In the rows, 128 means zero.
Each row is followed by its class number. Each block has new classes, again numbered from 0 up, in any order.
[135 114  94 112 148 136 108 175 141 112 190  83 131 125 121 206 126 168
 162 116 111  68 161 164 156 107  70 149 140 136 125 129 140 142 115 121]
2
[154 107 134  93 224 178 157 159 144 109 168 104 124 106 113 210 111 165
 139 150 115  88 132 152 146 144 102 148 143 187 140 161 100 122 140 132]
0
[158 142 110 124 115 104 132 122 116 151 114 144 107 140 112  99 117  78
 111 209 130 120 123 103 123 139 122 101 113 127 155 156 137 138 140 147]
2
[180 142 105 136  78 133  94  84 149 147 117 116 131 115 137  74 102 101
 113 145 144 128  92 156 167 142  96  88  94 103 154 146 176 140 127  91]
6
[170  85 103 124 143 132 143 140 155 121 131  98 136 126 153 145 101 138
 137 133 144  96 115 156 145 137  88  87 135 152 129 145 117 128 125  97]
2
[155 137 125 125  86  87 104 120 132 151  87 149 139 133 137  73 127  68
 135 140 131 146 116 114 139 132 117  89 103 101 149 142 119 149 129 113]
3
[127 108 120 123 110 121 106 114 130 128 139 116 160 135 147 121 127 103
 145  98 133 113 133 168 129 103 122 137 140 105 113 129 140 119 137 126]
4
[142 130 116 146  74 112  79 126 128 129 107 114 121 147 138  98 127  87
 152 137 120 144 123 134 132 111 131 119 113  82 150 132 141 152 149 132]
5
[109 144 130 109 138 119 124 124 127 113 166 124 128 130 116 160 142 110
 121 130  99 103 144 116 146 116 115 144 104 122 137 127 147 148 125 139]
8
[151 120 156 132 174 165 178 200 143  91 139 122 150 116 140 147 105 137
 180  86  92 113 110 163 127 127  93 146 146 184 124 165  69 139 141 150]
7
[111 160 115 122 116 112 107 164 109 128 152 123 118 150 112 133 120 102
 127 190 114 115 166 112  99 123 110 144 132 119 124 137 133 123 134 174]
2
[165 169 128  96 164 127 136  76 129 143 126 154 106 109  76 106 144  87
  89 227 112 130 112 100 162 148 120 105  85 133 176 168 147 144 136 131]
6
[133 149 144 132 143  98 160  69 111 145  57 195 107 133 110  62 139  51
 104 157 138 174  96  74 102 160 177  65 109 140 131 153 114 103 136 111]
1
[133 141 148 120 107  90 127 150 139 135 107 167 132 134 134  94 136 100
 125 130 121 164 139 103  91 138 133 108 122 134 118 131 108 130 115 147]
3
[131 104  60  61 209 185 114 157 144 102 194  62 148 111 124 240 120 186
 101 173 165  49 159 170 184 127  87 166 179 139 113 130 126 136 141 156]
2
[119 135 111 105 136 126  92 120 116 139 130 102 144 155 135 147 114 116
 113 157 143 121 143 126 109 130 130 138 125 123 117 131 138 116 135 142]
0
[153 116 105 133 116 112 127  98 124 169  92 147  99 120 128  84 114 110
 113 166 136 128 107  99 116 157 145  83 108 140 159 146 133 108 140  92]
0
[125 171 162 162  72 114 105 142 130 126 116 137 129 146 130  68 111 108
 155 108  96 155 117 138  84 126  97 127 101 112 122 139 150 121 107 127]
6
[130 116 128 144  96 138  84 184 146  95 150  93 139 151 154 146 120 126
 165  88 113 137 149 164  99 102 115 159 140 109 112 121 140 142 136 163]
5
[172 135 123 102 121 106 134  47 123 157 107 163 115 121 116  78 140  80
  94 200 140 126 117 110 168 143 161  89 117 123 160 142 136 130 164 126]
4
[172 155  75  95 167 122  98  42 125 162 124 141  99 103  79 152 142  77
  78 230 148 116 137  92 191 153 141  95  96 113 150 148 177 128 151 111]
1
[102 165 187 168  80  95 125 153 128 115 100 141 129 149 136  49 141 130
 175  71  75 162 122 125  72 119 127 101 111 128 119 132 106 122 105 104]
6
[129  96  74 133 103 140  75 147 154 125 185  71 140 101 146 202 126 189
 186  35 107  81 153 192 175 100  68 140 125 123 109 104 163 130 101  77]
7
[139  83  94 107 192 168 131 131 152 108 146  87 122 115 131 203 126 167
 117 167 148 104 131 147 151 136 117 137 159 149 117 127 119 120 147 130]
5
[128 126 184 127 172 134 181 191 137 104 119 154 124 135 136 119 112 158
 145  99 102 150 128 112  51 149 143 126 145 202 114 149  66 101 124 149]
0
[131 163  47 134  58  89   4  57 113 166 130  79 123 146 140 116 140 123
  98 133 153 109 179 127 170 120 144 118  99  36 114  91 238 129 133  87]
1
[119 158 145 130 121 101 131 117  99 159 102 173  98 145 106  86 120  78
 109 192 116 161 130  74  65 153 161 117 104 146 140 149 126 102 134 152]
0
[135 136 101  83 197 177 128 108 150 112 170  86 139 111 113 188 124 164
  78 204 152  93 138 144 172 146  98 144 146 146 111 141 137 120 137 134]
6
[122 121  90  91 142 135  96  99 138 122 183  91 126 117 119 191 151 134
 106 138 125  73 150 135 195 111 109 144 113  98 141 119 173 152 131 112]
8
[129  89 127 173  77 109 101 147 144 144 101 115 114 125 166  98 107 181
 185  22 119 128 118 155  81 134 119  93 123 140 119 106 133  88  95  48]
0
[148 197 169 121 131  97 164  83 114 148  83 203  96 126  78  37 139  60
  93 225  96 177  93  65 106 158 147  88  73 138 179 176 119 138 134 147]
6
[148 146 114 110  99  87  91 117 133 151 107 137 153 145 137 106 118  47
 107 188 142 156 130 111 115 133 112 113  96  95 127 148 139 143 127 151]
3
[126 118 126 133 130 130 127 188 136 105 149  93 130 137 140 152 123 175
 173  87 108  87 146 160 135 114  93 127 155 146 118 126 102 134 119 115]
2
[151 132 135  92 194 149 163 111 118 138 106 151 104 115 102 120 122 124
  95 206 137 120 113  92 141 166 152 107 136 178 156 162  83 114 157 136]
0
[114 120 122 126 147 160 114 180 129  95 141  95 152 148 134 162 111  93
 149 138 123 123 128 160 115 105 111 175 151 111 121 152 113 142 156 184]
5
[128  94 121 129 138 127 114 184 166 114 143  94 166 118 171 172 114 161
 163  77 133 121 140 166 110 125  79 124 146 138  86 119 102 115 102  96]
3
[187 115 113 147  61 114  83 107 143 142 132 119 155 134 163  90  96  80
 164  97 128 114 114 178 143 111  91 122 105  94 142 134 178 136 139 111]
4
[ 97 128 155 164  76 105  99 175 144 107 164 104 150 141 164 153 122 190
 202  11  87 123 169 189  76  95 104 160 146 125  78  84 137  97 100 112]
4
[123 147 169 109 202 116 184 176 132 126 121 187 116 105  91 147 142 110
 139 173  92 152 125  94  87 154 116 132 125 188 132 157  66 117 114 156]
3
[114 138 169 121 177 136 169 158 113 125 106 151 111 130 113 120 128 144
 140 141 106 136 122 104  88 149 151 122 144 182 130 150  66 103 135 135]
0
[109 143 162 129 142 116 173 133 117 130  98 175 103 118 108  95 143 131
 138 128  95 158 124  93 103 142 152 102 134 174 119 141  74 107 124 138]
7
[155 153  95 140 105 120  81  80 129 147 113 132 109 126 129 117 117 109
 121 139 145 131 131 125 145 151 127 107 107 104 125 117 184 112 133  98]
1
[166 121 128 115 172 147 165 148 138 125 138 145 130 106 110 152 117 101
 153 142  96 116 105 134 146 129  92 130 110 160 149 175 109 144 138 141]
7
[ 94 109  84 127  96 117  94 102 136 135 154  92 118 121 147 144 146 164
 106  98 133  87 156 126 153 120 135 119 129 100 115  87 173 119 118  86]
8
[129 114 170 154 126 114 175 158 141 113  85 184  94 133 125  84 134 113
 147 120 101 181 104  94  57 142 160 101 136 172 129 142  83 115 131 151]
5
[130 100  89 141  55  95  83 116 129 144 107 100 135 145 154  87 121 107
 148  83 142 112 125 154 136 107 113  75 122  89 132 122 151 134 111  85]
2
[123 109 143 139 149 147 156 177 142  95 158 107 146 129 154 145 111 118
 148  94 105  93 122 146 121 122  98 148 131 145 125 140 120 131 133 127]
8
[143  97 148 161 157 137 181 158 143 122 102 154  94 115 125 119 122 125
 152 154 111 148 100 112  86 146 136 103 145 174 131 153  84 104 141 124]
5
[136 166 130 121 100 111 114 118 104 138 104 152 133 145 114  75 121  39
 132 161 103 148 122 108 130 123 129 126  93 113 152 162 126 154 150 178]
7
[ 98 117 152 146 131 109 120 213 147 114 144 124 143 122 139 166 137 161
 208  45  79 127 148 155  80 109  76 146 131 141  99 119  96 118  87 105]
3
[147 110 132 116 162 137 143 169 155 119 129 117 138 101 142 148 127 162
 150 112 127 111 129 151 150 142 100 114 154 149 124 136  80 123 125  98]
3
[158 135 162 125 118 110 148 124 132 124 123 168 138 133 135  80 122  84
 127 137 112 149 130 123  93 131 146 121 127 151 124 145 121 121 144 168]
4
[157  89 101 115 121 125 121  85 155 126 131  94 142 121 165 129 123 127
  98 111 153  94 112 141 178 130 122  89 114 115 136 120 158 143 129  76]
8
[141 117 108 129 176 146 120 131 151 105 143  93 147 122 154 182 117 160
 138 103 141 109 140 150 132 141 111 120 144 145  85 122 132 104 128  91]
1
[ 77 154 133 120 127 106 131 114 109 129 138 147 105 138 109 123 151 112
  91 160 110 123 156  78 106 132 154 139 120 125 119 113 145 115 125 152]
8
[117 109  82 107 175 167 102 155 135 133 184  67 128 113 131 216 116 202
 123 139 142  70 164 157 142 134 110 164 167 145 107 118 138  97 136 111]
0
[149 116 137 161  85  89 112 173 147 140 106 135 144 127 163  86 114  98
 175  87 108 144 120 138  86 128  94 102 109 114 125 142 120 126 108  95]
3
[ 96 152 155 162  81  80 101 148 113 126 105 160 101 155 110  94 149  83
 179 117  69 173 138  99  61 107 142 127  97 111 136 129 129 134 121 155]
5
[111 148 167 172 161 121 175 181 128 107 109 156 120 133 133 113 122 127
 174  90  89 143 128 111  52 144 132 122 140 169  93 143  90  87 128 115]
1
[112  98 122 122 136 130 133 118 122 145 102 131 122 126 131 121 123 131
 129 109 141 130 113 127 103 139 146  99 140 147 123 134 109  96 120  99]
0
[130 133 134 153  84 109  97 183 132 114 144 111 157 144 144 126 115  94
 204  50  71 126 133 165 109  88  77 151  94 110 129 148 135 155 117 134]
7
[165 124 113 106 226 148 161 100 148 124 132 135 105  91 105 180 143 154
 121 156 124 100 122 120 167 159 127 100 128 171 131 150 122 115 139  88]
1
[167 117  79 139 145 135 114 103 152 141 132 103 126 105 149 148 118 144
 124 127 151 101 120 142 161 148 117  92 129 126 116 132 156 107 140  59]
1
[ 99 123 112  95 122 119 129  68 113 136 106 148 121 137 116 108 148  76
  71 149 150 122 115  97 155 129 155 111 114 104 143 121 150 137 131 132]
8
[119 109 110 170  53  91  69 184 149 140 130 104 148 127 172 113 118 131
 191  49 112 130 149 159  89 111  83 117 122  93 101 107 138 112  96  78]
3
[ 88 108 166 105 202 163 204 161 132  86 138 136 139 123 127 162 133 130
 115 108 120 110 114 129 114 132 135 141 164 181 107 140  75 116 129 154]
8

Next block: new classes, numbered from 0 again.
[107 111 110  76 103 125  93  89 184 154 147 110 112  93 121 127 162 118
 116 168 102 207 140 113  85 139 102 131 126  94 151 135 155 127 149 133]
3
[137 128 169 167 143 125 125 143 136 143 145 140 115 104 149 149 143 114
 137 137  96 153 131  99 153 155 131 126 107 146 140 166 121 134 140 130]
3
[136 137 129 135 125 151 114 132 127 131 108 160 146 160  91 156 103 126
 158 117 120 164 152 135 130 165 130 149 122 120 125 116 113 148 108 162]
6
[132 139 133 134 124 151 105 124 125 130  99 169 140 162  86 156 106 127
 162 116 114 170 151 138 121 165 129 154 120 119 134 119 105 142 104 168]
6
[128 141 125 126  95  96 176 143 124 185 143 134 133 136  97 127 105 111
 156 110 143 149 147 162 101 112 144 144 129 145 123 137 107 158 129 114]
9
[139 139 117 148 136 157 107 141 115 143 103 157 134 162  96 149 110 138
 171 138 109 175 155 129 117 164 131 151 116 141 136 125 112 150 109 172]
3
[118 127 147  59 129 142 164 116 201 110 177  92 120 117 123 114 137 120
 108 159 111 161 143  84 170 135 128 112 157 111 115 155 141 160 146 146]
5
[117 131 115 215 147 134  96  94 203 128  99 135 108 148 149 146 113 116
 120 158 143 141 130  86  81  80 174 169 139 155 158 161 150 114 164 199]
2
[116 134 112 120 113 153  95 125 127 126 123 160 138 167  99 148 116 139
 158 118 119 170 155 132 133 154 146 152 126 128 135 114 117 158 115 166]
2
[145 133 152 131 138 130 125 142 140 123 164 127 114  96 127 150 153 109
 140 144  96 166 139 116 151 155 132 120 110 133 128 165 132 123 146 115]
3
[100 141 167  74 103 131 135 108 147 175 140 123 146 125 170 106 143 155
 146 158 170 124 114 107 112 113 164 133 165 156 160 146 131 136 144 148]
1
[134 151 116 126 132 145 102 135 134 132 110 170 140 174 131 144 107 132
 161 105 128 161 145 133 116 159 146 146 115 132 150 127  92 156 107 173]
0
[122 120 186 145  75 126 131 106 160 165 128 122 145 103 150 134 142 148
 140 118 145 152 120 140  91 106 147 107 153 159 158 126 132 156 107 119]
7
[127 127 131 114 111 120 168 142 121 177 137 135 139 127 104 128 107  86
 167 122 146 142 132 142 104 120  98 138 123 143 118 141 118 170 130 124]
8
[126 132 138 140 127 111 165 152 138 179 135 162 161 141 109 124  93  89
 156 114 132 161 144 160 118 122 116 137 121 137 131 137 102 170 130 142]
4
[169 143 161 190 118 146 123 145 161 151 161 133 133 145 123 121 156  70
 128 168 136 131 133  58 144 100 143 177 174 183 132 142 102  66 121 156]
6
[100 131 118 126 155 175 119 126 153 164 134 164 159 166  94 112 139 138
 107 165 142 134 156  48 128 122 147 153 104 115 141 143 130 142 131 171]
4
[115 107 111 166 147 136  68 112 193 128 124 118 131 143 112 126 128 102
 129 138 104 182 151  86 130 104 110 145 143 114 186 131 131 123 174 177]
7
[140 141 109 146 111 169  97 135 129 142 103 159 143 171  88 155 106 140
 159 113 115 168 150 126 121 163 141 140 116 119 149 108 111 165 117 159]
7
[122 133 130 108 112 108 169 139 139 179 140 147 154 133  81 134 119  86
 145 117 132 144 140 168  98 129 116 152 136 113 113 139 119 161 124 113]
6
[118 142 163  81  91 142 115 100 156 132 151 148 158 111 129 121 140 154
 149 147 162 130 128 133 101 102 165  94 118 139 152 131 155 122 119 136]
4
[127 135 124 101 119  96 177 151 141 180 153 129 136 146 152 115 107  92
 150 104 165 131 130 174 106 123 141 132 133 137 128 143 121 174 123 122]
0
[ 77 124 161  69  49 139 138  90 164  94 184  95 111 133  62 132 141 143
 168 127 140 169 179 144 134 127 171 122 150 125 126 138 173 136 138 140]
2
[139 146 120 130 123 167 107 133 112 142 109 167 132 158  92 150 104 126
 172 126 127 166 138 121 127 161 113 147 112 137 135 125 100 157 116 173]
8
[140 149 154 130 150 138 126 132 135 117 133 156 128 115 127 143 132 131
 120 123 122 152 134 127 153 150 141 121  92 119 121 172 110 126 143 130]
4
[139 116  76 165 157 160 117 119 167 112  99 149 141 151  57 133 110 130
 117 156 130 101 137  90  58  83 158 145 100 122 142 112 160 150 139 149]
7
[148 143 150 131 135 146 138 132 161 129 153 140 124  97 133 151 135 120
 114 133  94 149 127  99 173 159 127 127 107 125 120 160 108 137 148 131]
5
[105 115  94 248 157 126 105 127 131 144 106 168 122 137  98 136 111 122
  92 102  92 171 115 134 119 122 137 160 128 110 164 115 127 113 146 155]
4
[113 134 159  95 100 147  99 114 167 166 161 130 134 117 148 123 141 139
 144 136 147 138 133 113 129 124 124 122 138 126 155 114 143 124 126 135]
5
[117 137 116 114 117 147  92 128 129 138 126 171 138 166 106 148 115 131
 171 115 122 176 153 135 126 152 146 148 118 127 139 117 117 165 113 161]
2
[134 154 112 131 124 150 107 142 130 133 109 165 144 175 123 151 103 139
 169 104 130 150 152 139 118 161 143 145 122 127 141 112 100 155 114 170]
0
[ 76 119  83 178 117 139 104 108 131 162 108 161 124 167  63 122  95 142
  96 105 125 100 123 113 113 133 116 171  94 101 175 109 125 131 161 189]
1
[134 142 157 134 132 125 135 127 149 124 149 119 111 102 146 157 137 128
 116 126 114 142 147 112 152 148 132 120 106 123 131 162 111 133 155 117]
9
[103 132 148  85  96 139 133 101 138 171 134 141 122 113 134 120 142 157
 156 157 153 148 113 120 104 121 161 126 141 140 152 128 147 121 141 152]
1
[107 129 112  90  97 114 152 134 129 179 163 142 149 148  90 116 128  93
 154 121 147 145 149 163 107 117 136 164 130 138 124 141 115 163 125 122]
2
[112 128  95  47  85 165 124  95 166 116 206 109 160  84  50 126 192 118
  91 140  97 164 152 129 129 130 105 138 113  90 131 141 133 102 139  91]
5
[142 133 179 128 123 113 120 117 156 110 147 135 123  95 144 148 142 104
 117 122 104 146 126 102 168 157 129 128 109 125 131 170 110 119 143 127]
6
[125 136 166 118 108 136 125 117 143 104 160 128 107 108 127 152 155 128
 124 124 120 151 139 124 153 149 153 129 120 137 114 164 126 128 134 119]
2
[ 93 113 152  66 121 142 107 103 124 139 141 113 145 125 129 107 163 156
 112 142 130 119 121 115 125 132 143 122 146 115 173 139 129 145 126 105]
7
[131 148 124 143 136 167 102 136 124 135 104 177 145 170  99 147  98 140
 160 125 121 181 157 130 130 164 139 145 112 123 140 118 103 147 117 177]
4
[133 124 109 130 106 125 158 142 131 197 123 136 157 145 100 129 108  97
 141 113 132 156 132 175 105 130 112 140 132 130 140 133 100 182 123 130]
7
[ 98 143 105 184 127 152 112 141 120 177 136 192 172 165  90 133 137 132
 126 124 110  93 109  60 120 117 159 163 128 134 180 124 113 133 150 151]
1
[117 156 164  84  98 132 131 111 158 132 155 123 129 145 194 113 158 145
 134 120 172 122 115 127 103 121 183 117 158 150 158 150 131 135  94 132]
0
[153 127 140 252 121 146  76 139 183 120 159 134 110 136  83 154 129  88
 115 136 103 149 154  97 114 115 107 161 121 161 158 128 124  88 144 169]
3
[127 126 157 108 136 158 125 126 130 113 147 136 124 107 119 155 146 139
 112 134 102 147 127 106 161 165 114 110 115 121 133 149 114 130 148 133]
1
[109 141 172 127 117 103 114 125 148 159 144 122 107 116 136 122 136 148
 163 132 154 139 140 132 120  88 148 122 159 142 151 136 135 103 153 127]
9
[110 140 151  76  87 154  98 108 143 124 136  91 138 143 147 129 139 147
 159 122 174 115 157 147 105 138 138 122 138 114 160 120 154 134 132 110]
7
[132 146 124 133 120 147 114 132 124 146 114 158 122 158 105 154 102 142
 169 123 121 173 162 134 115 152 142 141 117 131 145 111 105 150 117 161]
9
[111 126 154  52  92 111 105  96 146 131 144 125 137 113 128 124 141 107
 100 126  98 138  94  83 128 142  86 104 125 114 157 182  92 163 135 108]
8
[141 131 142 125 141 137 125 131 141 113 164 125 114 107 122 143 143 106
 135 153 101 159 148 127 145 167 134 143 101 134 141 160 124 128 148 135]
3
[118 141 193 104  98 118 109  98 149 135 130 136 142 113 150 129 137 140
 159 139 149 118 121 141 122 119 147 127 156 148 158 140 125 107 123 148]
6
[135 139 122 139 124 121 177 160 120 189 136 130 132 143  96 131 116 102
 168 132 146 151 149 161 100 128 136 150 125 149 106 156 132 156 124 124]
3
[135 151 117 140 122 142  97 140 135 139 116 168 142 178 132 143 108 131
 159 100 127 162 143 128 124 155 144 145 126 135 152 121  92 153 108 174]
0
[128 135 117 119 119 116 173 157 116 195 142 133 147 130  96 130 118 105
 172 131 140 149 150 180 102 134 119 147 122 138 112 139 129 163 128 121]
3
[138 146 162 114 124 150 140 125 132 101 149 142 118 106 110 152 135 115
 149 127 118 138 134 113 150 158 118 125  96 134 123 160 112 149 137 133]
8
[115 105  78 193 139  97  76 109 169 102 127 119 123 141  95 114 110 115
  97 109 119 156 142  93 100  89 153 182 126 132 166 130 127 102 168 158]
0
[136 137 120 128 124 108 170 158 125 198 150 145 148 134 101 123 113 102
 168 123 149 152 136 187 105 120 133 139 118 154 122 152 125 170 118 134]
3
[132 150 125 144 179 162  91 114 142  57 112 150 124 145 117 122 139 145
 117 168 121 106 127  93  92 109 176 158 146 130 152 127 133  87 138 140]
4
[136 137 108 138 118 169  98 129 123 136  95 155 141 164  87 153 112 149
 156 114 114 181 154 136 116 165 137 147 118 117 145 106 108 164 114 157]
7
[ 92 147 111 155 143 150 101 120 143 149  70 124 113 194 166 134 137  99
 139 136 104 119 154   8  94 118  93 150 132  95 167 145 118 102 141 143]
9
[123 136 114 117 108 157  93 128 125 130 122 162 136 166 100 152 116 136
 162 119 122 168 156 125 130 158 140 149 119 129 130 110 117 155 112 159]
2
[128 126 137 124 102 113 173 143 127 178 137 147 150 143  88 138 105  83
 172 104 137 159 140 170 120 127 120 129 130 129 116 138 128 153 108 131]
6
[120 128 101 114 104 124 186 146 125 198 154 149 154 140  83 123 105  99
 141 117 146 149 133 161 106 131 131 151 115 137 124 133 116 178 137 135]
1
[ 92 133 162 102  93 121 127 102 134 139 139 106 102 128 134 126 126 164
 152 135 165 106 142 131  94 106 167 115 141 131 157 122 165 118 135 115]
9
[114 139 111 114 114 154  92 127 120 134 122 166 138 169 108 149 119 140
 164 114 123 170 153 132 134 160 147 149 121 124 137 115 119 159 112 160]
2
[123 127 156 100 104 111 125 105 146 124 145 109 115 105 127 129 122 148
 156 146 150 137 143 150  93  98 158 116 141 150 151 122 144 119 137 124]
9
[110 143 159 105  95 114 137 128 134 167 156 128 146 128 153 112 151 145
 171 116 169 144 134 133 127 105 180 127 154 160 144 150 129 120 122 133]
0
[ 90 133 158  94  98 112 110 101 154 144 139 123 139 132 182 113 140 142
 168 122 165 141 137 112 139 106 167 126 139 148 154 146 149 139 131 154]
2
[138 147 119 135 127 148 114 135 124 143 110 165 133 165  95 155  98 143
 164 125 116 170 160 129 116 149 142 140 113 136 144 117  94 158 115 165]
9
